Below is a small trained network, with its code and all its weights. Each question gives an input and a target symbol and asks what happens when units are switched off, that is, made to give their printed mean instead of their output.

import numpy as np


def w(rows, s, z=0):
    codes = np.array(rows[::2]) - 128.0
    scale = np.full(codes.shape[1], s)
    scale[-1] = z or s
    return codes * scale


def norm(h):
    return h / np.sqrt((h * h).mean(-1, keepdims=True) + 1e-5)


def f(y):
    return np.maximum(y, 0)


def softmax(a):
    e = np.exp(a - a.max(-1, keepdims=True))
    return e / e.sum(-1, keepdims=True)


def log_softmax(a):
    a = a - a.max(-1, keepdims=True)
    return a - np.log(np.exp(a).sum(-1, keepdims=True))


def net(x, mask):
    ids = ['βγδελμφψω'.index(c) for c in x.split()]
    T = len(ids)
    res = E[ids] + P[:T]
    u = 0
    for l in range(3):
        r = norm(res)
        for j in range(2):
            rows = slice(2 * j, 2 * j + 2)
            q, k, v = (r @ M[l][rows].T for M in (Q, K, V))
            z = softmax(np.where(np.tri(T) > 0, q @ k.T / 2**0.5, -1e9)) @ v
            o = O[l][rows]
            res = res + np.where(mask[u + j], z, o[:, -1]) @ o[:, :-1]
        u += 2
        y = f(norm(res) @ A[l][:, :-1].T + A[l][:, -1])
        res = res + np.where(mask[u : u + 4], y, B[l][:, -1]) @ B[l][:, :-1]
        u += 4
    return log_softmax(norm(res)[-1] @ U[:, :-1].T + U[:, -1])


Q, K, V, O, A, B = {}, {}, {}, {}, {}, {}
E = w([
[109,145,82,81,68,135,129,194,130,105,195],'β',
[136,168,90,152,103,117,156,155,143,96,143],'γ',
[162,127,175,182,78,98,170,80,103,145,133],'δ',
[157,123,159,96,188,143,156,162,132,140,113],'ε',
[76,252,153,141,115,114,82,147,73,90,113],'λ',
[149,150,101,119,132,76,98,87,187,232,106],'μ',
[206,129,152,85,145,139,127,163,153,123,95],'φ',
[163,102,182,107,164,148,161,159,165,143,152],'ψ',
[116,73,162,89,144,121,147,158,123,145,106],'ω',
],0.031)
P = w([
[117,63,108,125,161,219,118,6,78,153,134],'0',
[95,121,144,115,125,178,207,158,137,181,73],'1',
[139,124,151,131,111,170,168,160,139,146,89],'2',
[129,143,154,119,119,142,167,160,124,121,83],'3',
[151,126,158,114,123,131,146,156,132,110,95],'4',
[132,162,157,118,135,107,166,154,134,122,80],'5',
[148,140,172,130,135,108,138,149,144,102,127],'6',
[125,177,145,99,116,77,162,144,116,123,93],'7',
[137,161,160,115,133,74,143,130,136,99,119],'8',
[143,143,152,128,152,66,134,133,112,89,177],'9',
[127,164,160,102,131,48,143,131,119,98,157],'10',
],0.012)
Q[0] = w([
[65,173,54,157,100,151,101,89,142,100,138],'0.h1',
[126,155,134,188,85,133,125,83,118,122,126],'0.h1',
[99,159,41,114,73,165,102,69,66,164,198],'0.h2',
[148,168,56,201,93,49,248,127,152,82,151],'0.h2',
],0.012)
K[0] = w([
[122,146,131,166,124,136,108,181,163,106,105],'0.h1',
[138,145,174,153,133,73,133,146,138,130,103],'0.h1',
[123,134,138,114,62,85,107,248,135,162,154],'0.h2',
[125,179,95,148,63,82,245,182,135,154,113],'0.h2',
],0.013)
V[0] = w([
[100,43,200,153,57,13,165,149,102,154,163],'0.h1',
[140,161,100,81,115,112,130,189,149,18,242],'0.h1',
[90,127,200,48,143,126,90,196,98,204,2],'0.h2',
[188,32,122,168,145,71,144,189,208,217,148],'0.h2',
],0.007)
O[0] = w([
[237,100,170,2,132,117,200,66,84,178,164,138],'0.h1',
[161,155,95,195,133,87,91,73,115,197,200,3],'0.h1',
[152,188,169,62,196,84,99,59,157,84,168,146],'0.h2',
[104,94,115,190,181,94,49,205,178,105,126,125],'0.h2',
],0.009,0.0049)
A[0] = w([
[151,127,78,111,169,76,115,98,174,199,106,79],'0.n1',
[170,119,102,201,117,8,152,108,134,152,163,147],'0.n2',
[99,153,62,138,101,159,160,144,140,88,142,134],'0.n3',
[103,142,75,153,102,214,181,158,133,155,109,2],'0.n4',
],0.013,0.0048)
B[0] = w([
[94,67,137,109,154,69,113,96,193,158,163,190],'0.n1',
[87,195,116,24,153,55,176,107,107,121,34,254],'0.n2',
[202,118,96,123,91,177,130,254,108,136,200,204],'0.n3',
[153,29,102,162,82,105,110,133,120,114,166,193],'0.n4',
],0.012,0.0058)
Q[1] = w([
[123,116,142,169,157,117,149,7,65,124,105],'1.h1',
[117,158,47,125,120,104,114,187,105,185,220],'1.h1',
[127,125,131,116,119,131,107,135,166,113,174],'1.h2',
[96,174,70,167,89,121,122,69,56,171,148],'1.h2',
],0.013)
K[1] = w([
[132,155,124,157,152,80,180,105,120,180,77],'1.h1',
[86,111,86,123,67,148,85,155,118,180,251],'1.h1',
[116,109,117,126,123,165,116,111,115,124,143],'1.h2',
[125,163,130,121,107,98,156,155,161,138,135],'1.h2',
],0.02)
V[1] = w([
[78,144,102,10,90,46,80,135,176,158,157],'1.h1',
[206,21,174,253,149,163,83,59,197,109,25],'1.h1',
[190,178,41,27,2,105,16,167,156,106,85],'1.h2',
[154,136,190,174,37,161,186,138,231,164,230],'1.h2',
],0.0057)
O[1] = w([
[115,73,130,182,169,151,152,138,88,146,141,139],'1.h1',
[96,216,132,55,142,104,138,110,50,155,137,43],'1.h1',
[96,176,176,112,153,55,155,85,88,76,165,15],'1.h2',
[112,147,137,3,105,107,138,152,147,184,92,2],'1.h2',
],0.011,0.0024)
A[1] = w([
[158,151,164,109,112,90,158,30,117,200,114,128],'1.n1',
[143,139,95,80,140,101,90,147,140,146,107,85],'1.n2',
[81,255,109,133,106,83,129,134,77,68,170,73],'1.n3',
[89,124,92,114,170,49,98,63,229,176,119,2],'1.n4',
],0.017,0.0049)
B[1] = w([
[127,212,41,125,55,138,189,88,138,65,118,248],'1.n1',
[78,122,162,180,157,125,196,135,150,203,175,167],'1.n2',
[125,147,179,48,206,52,52,103,80,208,100,215],'1.n3',
[99,93,38,172,121,49,114,60,252,199,86,197],'1.n4',
],0.017,0.011)
Q[2] = w([
[106,146,116,180,83,62,43,130,148,191,157],'2.h1',
[194,135,66,86,52,96,133,107,79,152,131],'2.h1',
[205,108,38,96,52,52,144,164,116,163,189],'2.h2',
[142,97,140,152,112,196,186,226,251,69,106],'2.h2',
],0.012)
K[2] = w([
[120,170,167,129,114,76,86,190,115,205,179],'2.h1',
[142,179,126,87,86,59,177,176,105,77,134],'2.h1',
[169,74,97,210,9,73,148,151,71,132,95],'2.h2',
[108,93,109,147,137,233,100,59,132,101,113],'2.h2',
],0.014)
V[2] = w([
[141,1,145,86,116,95,139,24,62,179,158],'2.h1',
[120,126,170,66,158,182,165,180,98,117,125],'2.h1',
[169,165,38,208,108,229,51,109,142,37,103],'2.h2',
[120,176,120,55,124,77,123,135,58,119,99],'2.h2',
],0.0099)
O[2] = w([
[114,42,186,83,37,69,118,156,193,58,126,84],'2.h1',
[218,71,143,190,141,111,184,39,95,123,134,251],'2.h1',
[121,76,64,95,249,92,162,142,88,96,105,209],'2.h2',
[174,115,92,138,89,122,22,132,127,150,124,208],'2.h2',
],0.011,0.0028)
A[2] = w([
[107,201,148,98,72,117,117,55,71,117,120,156],'2.n1',
[125,66,111,127,139,165,117,152,181,148,108,3],'2.n2',
[155,106,114,88,125,131,171,166,110,136,141,68],'2.n3',
[171,77,52,252,29,218,33,151,145,113,171,33],'2.n4',
],0.016,0.0032)
B[2] = w([
[106,206,153,140,115,135,129,93,108,120,155,254],'2.n1',
[119,175,105,124,117,101,132,103,100,134,139,180],'2.n2',
[135,110,103,104,114,85,105,130,114,144,137,229],'2.n3',
[125,141,112,250,50,173,48,141,138,115,115,187],'2.n4',
],0.026,0.0096)
U = w([
[134,89,97,183,69,185,71,148,118,140,132,227],'β',
[139,81,74,15,108,80,167,183,89,187,191,44],'γ',
[117,166,203,103,154,105,32,67,99,177,127,71],'δ',
[97,113,203,144,115,177,214,141,142,250,167,56],'ε',
[132,101,113,121,239,183,143,124,112,102,112,254],'λ',
[36,140,141,38,125,184,122,203,201,85,99,136],'μ',
[63,96,82,116,142,101,122,42,254,163,116,66],'φ',
[106,200,105,74,69,156,211,81,108,65,157,68],'ψ',
[159,39,214,92,116,132,150,78,168,70,132,213],'ω',
],0.0051,0.0017)

Each question gives the input, a string of symbols that net reads in full, and the target symbol t.
The units are the heads (2 rows each of Q, K, V and O) and the neurons (one row each of A and B). Each row of codes is followed by its name. A weight is (code - 128) times the scale printed after its matrix; where a second scale follows, it is the last column's (O, A, B and U).
mask holds one flag per unit, layer by layer, with each layer's heads first. A switched-off unit (its flag False) gives its mean, the last column of its rows in O or B, instead of its output. The means were averaged over made-up inputs and are rounded, as every weight is.
A unit's drop is (log p(t) with every unit on - log p(t) with that unit switched off) / (log p(t) with every unit on - log p(t) with every unit switched off).
The circuit of an input: a set's keep is (log p(t) with only the set's units on - log p(t) with every unit switched off) / (log p(t) with every unit on - log p(t) with every unit switched off). Starting from the 12 units with the biggest drops (on a tie, the unit counted first), units are removed one at a time, each time the one whose removal leaves the highest keep (on an exact tie, the one counted first), for as long as the keep stays at least 0.8.
circuit, biggest first: the units of the circuit, biggest drop first
k most important neurons: the k neurons with the biggest drops, biggest first
top k neurons in layer l: the k neurons of layer l with the biggest drops, biggest first
heads that matter: for each layer, one digit per head in row order, 1 if its drop is at least 0.15 and else 0, layers parted by /
input δ φ ω ε ω ω ε ω ω μ β, target β: circuit, biggest first => (1.h1, 2.n4)
input φ ε ψ ε, target δ: circuit, biggest first => (1.h1, 0.h1, 1.n3, 1.h2)
input β δ φ β γ φ φ ε φ, target φ: circuit, biggest first => (0.h1, 1.n4, 0.n1)
input λ μ φ, target ψ: heads that matter => 01 / 00 / 00
input μ ε ε φ, target μ: circuit, biggest first => (1.n1, 0.h1, 2.h1, 1.n4)
input γ β ε ε ω ε, target β: heads that matter => 01 / 00 / 00
input ε μ γ, target β: circuit, biggest first => (2.n4, 0.n3)
input ε δ ε δ γ φ ε δ δ ω, target λ: heads that matter => 10 / 01 / 00
input ε ε ω β ε λ φ λ β ω β, target δ: heads that matter => 10 / 01 / 01
input ε ε ψ, target λ: heads that matter => 10 / 01 / 01
input ω ε ψ, target ω: circuit, biggest first => (2.h1, 1.n4)
input ψ ε ε ε ψ ε, target ε: heads that matter => 00 / 10 / 01
input β γ φ δ γ, target γ: 2 most important neurons => (0.n2, 0.n3)
input ε δ φ δ ψ γ ψ ω ε, target λ: heads that matter => 10 / 01 / 00
input ε λ δ ε β ψ, target λ: circuit, biggest first => (0.h1, 1.h2, 2.h2, 1.n4)
input δ ε β γ, target β: 2 most important neurons => (0.n4, 2.n4)
input ψ ω ψ, target ε: heads that matter => 00 / 11 / 01
input ψ ε μ ε δ ω δ ε, target ε: 2 most important neurons => (1.n2, 1.n1)
input ε ε β, target β: heads that matter => 00 / 00 / 00
input ψ φ ψ ω, target ε: heads that matter => 00 / 10 / 01
input λ ε ω μ μ μ ψ δ γ ψ, target ψ: 2 most important neurons => (1.n1, 1.n3)
input λ δ ω δ ψ ε μ φ ψ ε ε, target ψ: circuit, biggest first => (0.h2, 1.n1)
input γ μ φ μ ω δ φ φ ω, target β: heads that matter => 11 / 00 / 00
input γ β ω β β φ ψ ω ε ω, target β: 3 most important neurons => (2.n4, 0.n4, 0.n3)
input γ λ δ ψ β ω δ δ φ, target β: heads that matter => 01 / 00 / 00
input φ β ω ε δ ψ, target δ: heads that matter => 10 / 10 / 00
input γ δ δ γ, target γ: top 2 neurons in layer 0 => (0.n3, 0.n2)
input δ ω ψ, target γ: heads that matter => 00 / 00 / 00
input δ ε φ δ ε ε γ ω, target γ: most important neuron => (1.n3)
input φ μ μ ψ, target δ: top 2 neurons in layer 1 => (1.n3, 1.n1)
